Below is a small trained network, with its code and all its weights. Each question gives an input and a class and asks what happens when units are switched off, that is, made to give their printed mean instead of their output.

import numpy as np


def w(rows, s, z=0):
    codes = np.array(rows[::2]) - 128.0
    scale = np.full(codes.shape[1], s)
    scale[-1] = z or s
    return codes * scale


def norm(h):
    return h / np.sqrt((h * h).mean(-1, keepdims=True) + 1e-5)


def f(y):
    return y / 2 * (1 + np.tanh(0.7978845608 * (y + 0.044715 * y**3)))


def log_softmax(a):
    a = a - a.max(-1, keepdims=True)
    return a - np.log(np.exp(a).sum(-1, keepdims=True))


def net(x, mask):
    res = np.array(x, float).reshape(1, 7) / 4 @ E
    u = 0
    for l in range(4):
        y = f(norm(res) @ A[l][:, :-1].T + A[l][:, -1])
        res = res + np.where(mask[u : u + 8], y, B[l][:, -1]) @ B[l][:, :-1]
        u += 8
    return log_softmax(norm(res)[-1] @ U[:, :-1].T + U[:, -1])


A, B = {}, {}
E = w([
[168,29,208,70],'x0',
[253,177,127,141],'x1',
[127,129,128,126],'x2',
[121,160,115,42],'x3',
[127,127,129,128],'x4',
[126,129,130,127],'x5',
[126,129,127,128],'x6',
],0.0065)
A[0] = w([
[94,141,155,157,50],'L0N1',
[119,131,141,144,105],'L0N2',
[202,113,184,104,94],'L0N3',
[143,189,141,103,82],'L0N4',
[93,133,108,86,181],'L0N5',
[203,218,189,137,189],'L0N6',
[141,118,177,177,69],'L0N7',
[2,91,155,95,254],'L0N8',
],0.0071,0.0045)
B[0] = w([
[131,145,145,49,109],'L0N1',
[128,139,135,111,120],'L0N2',
[121,109,44,161,164],'L0N3',
[104,97,132,151,125],'L0N4',
[180,101,95,199,165],'L0N5',
[136,27,2,141,217],'L0N6',
[145,133,116,116,121],'L0N7',
[211,103,33,140,254],'L0N8',
],0.0054,0.0053)
A[1] = w([
[178,184,170,109,169],'L1N1',
[3,62,116,114,82],'L1N2',
[101,156,84,11,174],'L1N3',
[160,71,150,79,158],'L1N4',
[138,70,79,185,252],'L1N5',
[45,102,123,106,53],'L1N6',
[107,95,147,208,153],'L1N7',
[85,105,169,198,86],'L1N8',
],0.011,0.0031)
B[1] = w([
[93,2,61,188,123],'L1N1',
[242,126,43,160,142],'L1N2',
[241,195,252,179,156],'L1N3',
[47,180,85,166,170],'L1N4',
[130,179,95,17,248],'L1N5',
[236,62,64,137,124],'L1N6',
[198,209,203,86,153],'L1N7',
[245,159,189,146,129],'L1N8',
],0.0069,0.011)
A[2] = w([
[118,2,176,104,117],'L2N1',
[170,92,153,141,31],'L2N2',
[44,146,74,104,124],'L2N3',
[112,169,80,154,142],'L2N4',
[49,219,205,132,2],'L2N5',
[156,130,97,26,151],'L2N6',
[197,14,127,198,43],'L2N7',
[145,128,134,115,51],'L2N8',
],0.0062,0.0018)
B[2] = w([
[3,146,131,229,114],'L2N1',
[140,104,130,148,110],'L2N2',
[85,170,161,82,151],'L2N3',
[102,164,155,100,165],'L2N4',
[176,52,3,107,113],'L2N5',
[133,71,205,114,254],'L2N6',
[88,133,93,136,111],'L2N7',
[137,120,133,139,125],'L2N8',
],0.0053,0.0054)
A[3] = w([
[183,28,197,125,163],'L3N1',
[124,40,90,103,119],'L3N2',
[157,190,133,74,204],'L3N3',
[86,138,159,71,92],'L3N4',
[147,155,207,89,83],'L3N5',
[124,168,64,60,216],'L3N6',
[106,2,190,103,242],'L3N7',
[43,111,78,90,3],'L3N8',
],0.0078,0.0028)
B[3] = w([
[144,204,116,151,151],'L3N1',
[101,127,85,127,142],'L3N2',
[90,83,173,128,239],'L3N3',
[94,133,133,122,136],'L3N4',
[105,132,191,129,146],'L3N5',
[71,75,177,126,254],'L3N6',
[65,255,97,123,152],'L3N7',
[156,162,164,147,122],'L3N8',
],0.0086,0.0078)
U = w([
[125,126,138,106,230],'0',
[50,219,83,159,117],'1',
[203,35,29,133,118],'2',
[127,116,163,111,150],'3',
[118,116,166,126,153],'4',
[222,165,205,160,75],'5',
[110,104,156,116,122],'6',
[106,61,135,248,2],'7',
],0.014,0.0086)

Each question gives the input, the list of numbers given to net, and the class t.
The units are the neurons (one row each of A and B). Each row of codes is followed by its name. A weight is (code - 128) times the scale printed after its matrix; where a second scale follows, it is the last column's (A, B and U).
mask holds one flag per neuron, layer by layer. A switched-off neuron (its flag False) gives its mean, the last column of its row in B, instead of its output. The means were averaged over made-up inputs and are rounded, as every weight is.
A unit's drop is (log p(t) with every unit on - log p(t) with that unit switched off) / (log p(t) with every unit on - log p(t) with every unit switched off).
The circuit of an input: a set's keep is (log p(t) with only the set's units on - log p(t) with every unit switched off) / (log p(t) with every unit on - log p(t) with every unit switched off). Starting from the 12 units with the biggest drops (on a tie, the unit counted first), units are removed one at a time, each time the one whose removal leaves the highest keep (on an exact tie, the one counted first), for as long as the keep stays at least 0.8.
units of the circuit, in order: the units of the circuit, biggest drop first
top k neurons: the k neurons with the biggest drops, biggest first
k most important neurons of layer l: the k neurons of layer l with the biggest drops, biggest first
drop when u is switched off: that unit's drop, to one decimal
input [-4,-6,4,3,3,3,5], class 2: units of the circuit, in order	L1N2
input [6,0,0,-8,-7,-4,6], class 5: top 2 neurons	L1N7, L1N8
input [-5,4,4,8,-7,-1,-8], class 5: units of the circuit, in order	L1N3, L1N5
input [-6,0,5,5,3,2,7], class 6: units of the circuit, in order	L1N4, L3N7, L3N6
input [-1,1,-7,-8,0,-4,0], class 5: top 2 neurons	L1N8, L0N8
input [7,-7,6,2,-1,0,1], class 1: top 2 neurons	L3N7, L0N6
input [7,2,-4,7,1,-2,-3], class 1: top 3 neurons	L1N5, L3N7, L1N7
input [-6,-8,-4,8,5,6,-2], class 2: units of the circuit, in order	L1N2, L1N6
input [6,-6,1,8,6,3,-7], class 5: top 2 neurons	L1N3, L0N6
input [8,0,-5,3,-5,8,-6], class 1: top 2 neurons	L3N7, L1N5
input [8,-6,-1,2,-6,6,-7], class 1: top 3 neurons	L3N7, L0N6, L1N5
input [-7,8,-8,5,4,0,8], class 2: 4 most important neurons of layer 1	L1N4, L1N1, L1N5, L1N7
input [6,-2,5,-5,0,5,3], class 1: top 3 neurons	L3N7, L1N3, L2N6
input [-6,7,4,-3,6,-2,-6], class 2: top 2 neurons	L1N4, L3N7
input [6,-7,-1,-4,-5,-6,4], class 2: 2 most important neurons of layer 1	L1N2, L1N6
input [5,-1,5,8,-3,4,-1], class 5: top 2 neurons	L1N3, L1N5
input [7,-8,-7,0,0,-1,-8], class 2: top 2 neurons	L1N2, L1N6
input [6,3,2,-2,2,-2,-3], class 1: top 2 neurons	L3N7, L2N6
input [6,-7,-4,-7,-6,-4,-4], class 2: 2 most important neurons of layer 0	L0N8, L0N5
input [-6,-2,3,1,-2,7,-4], class 3: most important neuron of layer 1	L1N4
input [-6,0,-2,2,0,7,2], class 3: 2 most important neurons of layer 1	L1N4, L1N2
input [8,-5,-2,1,-1,-2,-5], class 1: most important neuron of layer 1	L1N5
input [8,-2,6,-2,3,3,-4], class 1: drop when L3N7 is switched off	0.2
input [8,-7,6,2,7,-6,0], class 1: drop when L0N6 is switched off	0.3
input [6,0,5,1,-5,-3,-5], class 1: drop when L1N5 is switched off	0.1
